Below is a small trained network, with its code and all its weights. Each question gives an input and a class and asks what happens when units are switched off, that is, made to give their printed mean instead of their output.

import numpy as np


def w(rows, s, z=0):
    codes = np.array(rows[::2]) - 128.0
    scale = np.full(codes.shape[1], s)
    scale[-1] = z or s
    return codes * scale


def f(y):
    return y / 2 * (1 + np.tanh(0.7978845608 * (y + 0.044715 * y**3)))


def log_softmax(a):
    a = a - a.max(-1, keepdims=True)
    return a - np.log(np.exp(a).sum(-1, keepdims=True))


def net(x, mask):
    res = np.array(x, float).reshape(1, 7) / 4 @ E
    y = f(res @ A[0][:, :-1].T + A[0][:, -1])
    res = res + np.where(mask, y, B[0][:, -1]) @ B[0][:, :-1]
    return log_softmax(res[-1] @ U[:, :-1].T + U[:, -1])


A, B = {}, {}
E = w([
[143,123,133],'x0',
[139,126,136],'x1',
[122,129,121],'x2',
[139,125,130],'x3',
[109,134,122],'x4',
[175,2,37],'x5',
[234,250,6],'x6',
],0.0053)
A[0] = w([
[114,80,215,51],'neuron 1',
[171,182,82,69],'neuron 2',
[81,84,58,14],'neuron 3',
[150,167,95,52],'neuron 4',
[151,182,52,61],'neuron 5',
[23,38,152,47],'neuron 6',
[154,111,108,47],'neuron 7',
[142,208,224,148],'neuron 8',
[204,9,88,163],'neuron 9',
[123,165,107,42],'neuron 10',
[67,71,130,104],'neuron 11',
[125,210,232,119],'neuron 12',
[178,172,83,93],'neuron 13',
[123,70,227,69],'neuron 14',
[165,99,101,253],'neuron 15',
],0.011,0.0072)
B[0] = w([
[205,86,187,162],'neuron 1',
[226,69,204,160],'neuron 2',
[175,71,137,120],'neuron 3',
[173,11,172,129],'neuron 4',
[202,61,190,165],'neuron 5',
[177,109,177,202],'neuron 6',
[157,23,149,111],'neuron 7',
[53,73,68,207],'neuron 8',
[63,115,36,254],'neuron 9',
[167,2,148,114],'neuron 10',
[202,157,103,170],'neuron 11',
[128,91,3,201],'neuron 12',
[153,71,208,167],'neuron 13',
[207,114,204,179],'neuron 14',
[70,198,157,254],'neuron 15',
],0.0096,0.0065)
U = w([
[218,2,253,18],'0',
[41,38,65,145],'1',
[49,194,202,254],'2',
[28,130,178,180],'3',
[30,189,208,199],'4',
],0.0058,0.0048)

Each question gives the input, the list of numbers given to net, and the class t.
The units are the neurons (one row each of A and B). Each row of codes is followed by its name. A weight is (code - 128) times the scale printed after its matrix; where a second scale follows, it is the last column's (A, B and U).
mask holds one flag per neuron, in row order. A switched-off neuron (its flag False) gives its mean, the last column of its row in B, instead of its output. The means were averaged over made-up inputs and are rounded, as every weight is.
A unit's drop is (log p(t) with every unit on - log p(t) with that unit switched off) / (log p(t) with every unit on - log p(t) with every unit switched off).
The circuit of an input: a set's keep is (log p(t) with only the set's units on - log p(t) with every unit switched off) / (log p(t) with every unit on - log p(t) with every unit switched off). Starting from the 12 units with the biggest drops (on a tie, the unit counted first), units are removed one at a time, each time the one whose removal leaves the highest keep (on an exact tie, the one counted first), for as long as the keep stays at least 0.8.
circuit, biggest first: the units of the circuit, biggest drop first
most important unit: the unit with the biggest drop
k most important neurons: the k neurons with the biggest drops, biggest first
drop when u is switched off: that unit's drop, to one decimal
input [-2,6,-4,8,2,-7,8], class 0: circuit, biggest first -> [neuron 2; neuron 5]
input [-5,5,5,-7,5,-8,6], class 1: 2 most important neurons -> [neuron 12; neuron 8]
input [-6,-8,-6,4,-2,5,6], class 0: most important unit -> neuron 5
input [-1,8,1,-8,6,-8,7], class 1: circuit, biggest first -> [neuron 8; neuron 12]
input [-6,-6,-1,7,4,-7,0], class 1: 2 most important neurons -> [neuron 12; neuron 8]
input [1,-3,5,3,-6,-6,0], class 1: 3 most important neurons -> [neuron 12; neuron 8; neuron 15]
input [0,8,-8,2,-2,7,-8], class 0: 2 most important neurons -> [neuron 14; neuron 6]
input [2,-2,-6,4,-4,0,7], class 0: 3 most important neurons -> [neuron 2; neuron 5; neuron 13]
input [3,6,5,7,4,-6,7], class 0: 2 most important neurons -> [neuron 2; neuron 5]
input [-3,2,-2,4,-2,-6,-4], class 1: drop when neuron 15 is switched off -> 0.2
input [0,2,-4,0,4,0,-7], class 0: drop when neuron 1 is switched off -> 0.1
input [6,-2,-4,7,-2,-3,-8], class 0: drop when neuron 14 is switched off -> 0.1
input [4,-8,-3,-3,7,-8,-3], class 1: drop when neuron 12 is switched off -> 0.5
input [-1,-4,0,-3,-1,-4,6], class 0: most important neuron -> [neuron 2]
